Here is a tiny trained network, its code and every weight. The questions are about switching its units off for an input and a class, where a switched-off unit gives its printed mean instead of its output.

import numpy as np


def w(rows, s, z=0):
    codes = np.array(rows[::2]) - 128.0
    scale = np.full(codes.shape[1], s)
    scale[-1] = z or s
    return codes * scale


def f(y):
    return np.maximum(y, 0)


def log_softmax(a):
    a = a - a.max(-1, keepdims=True)
    return a - np.log(np.exp(a).sum(-1, keepdims=True))


def net(x, mask):
    res = np.array(x, float).reshape(1, 2) / 4 @ E
    y = f(res @ A[0][:, :-1].T + A[0][:, -1])
    res = res + np.where(mask, y, B[0][:, -1]) @ B[0][:, :-1]
    return log_softmax(res[-1] @ U[:, :-1].T + U[:, -1])


A, B = {}, {}
E = w([
[231,195,130,22,158,143,1],'x0',
[18,104,16,40,78,155,104],'x1',
],0.0076)
A[0] = w([
[114,130,125,105,133,104,134,86],'n0',
[72,127,72,1,119,138,88,128],'n1',
[95,128,135,139,99,124,126,252],'n2',
[181,138,135,62,129,121,61,107],'n3',
[127,136,124,132,129,137,129,85],'n4',
[59,108,123,211,122,120,186,140],'n5',
[151,137,125,107,126,125,120,162],'n6',
[218,137,175,174,139,133,123,111],'n7',
],0.02,0.0025)
B[0] = w([
[155,183,101,111,96,142,138,137],'n0',
[97,54,128,122,63,81,49,236],'n1',
[120,112,126,117,255,148,89,167],'n2',
[105,201,179,101,106,177,151,213],'n3',
[117,133,107,137,116,130,127,128],'n4',
[65,110,184,184,99,206,193,251],'n5',
[95,136,157,109,155,136,125,155],'n6',
[157,193,144,187,159,73,100,216],'n7',
],0.029,0.018)
U = w([
[173,218,140,82,236,238,215,176],'0',
[153,119,69,122,141,99,197,16],'1',
[149,185,167,194,138,8,65,117],'2',
[161,121,75,130,135,118,187,16],'3',
[165,69,20,102,156,21,90,190],'4',
[183,95,97,109,143,89,180,4],'5',
[73,99,152,87,74,149,93,158],'6',
[100,107,157,193,167,209,254,197],'7',
],0.0066,0.0029)

Each question gives the input, the list of numbers given to net, and the class t.
The units are the neurons (one row each of A and B). Each row of codes is followed by its name. A weight is (code - 128) times the scale printed after its matrix; where a second scale follows, it is the last column's (A, B and U).
mask holds one flag per neuron, in row order. A switched-off neuron (its flag False) gives its mean, the last column of its row in B, instead of its output. The means were averaged over made-up inputs and are rounded, as every weight is.
A unit's drop is (log p(t) with every unit on - log p(t) with that unit switched off) / (log p(t) with every unit on - log p(t) with every unit switched off).
The circuit of an input: a set's keep is (log p(t) with only the set's units on - log p(t) with every unit switched off) / (log p(t) with every unit on - log p(t) with every unit switched off). Starting from all 8 units, units are removed one at a time, each time the one whose removal leaves the highest keep (on an exact tie, the one counted first), for as long as the keep stays at least 0.8.
units of the circuit, in order: the units of the circuit, biggest drop first
top k neurons: the k neurons with the biggest drops, biggest first
drop of u: that unit's drop, to one decimal
input [8,-4], class 0: units of the circuit, in order	n3
input [2,-3], class 2: top 2 neurons	n5, n7
input [3,-5], class 2: top 2 neurons	n7, n5
input [4,-4], class 2: top 2 neurons	n7, n5
input [5,-3], class 0: top 2 neurons	n1, n3
input [1,-1], class 2: top 2 neurons	n5, n3
input [4,-5], class 2: top 2 neurons	n7, n5
input [8,-1], class 2: top 3 neurons	n5, n7, n1
input [5,-6], class 2: top 2 neurons	n7, n5
input [6,-2], class 0: top 3 neurons	n3, n1, n6
input [5,-2], class 0: drop of n7	0.0
input [-2,-6], class 2: drop of n7	1.8
input [0,4], class 4: drop of n5	0.7
input [3,-2], class 0: drop of n3	0.3
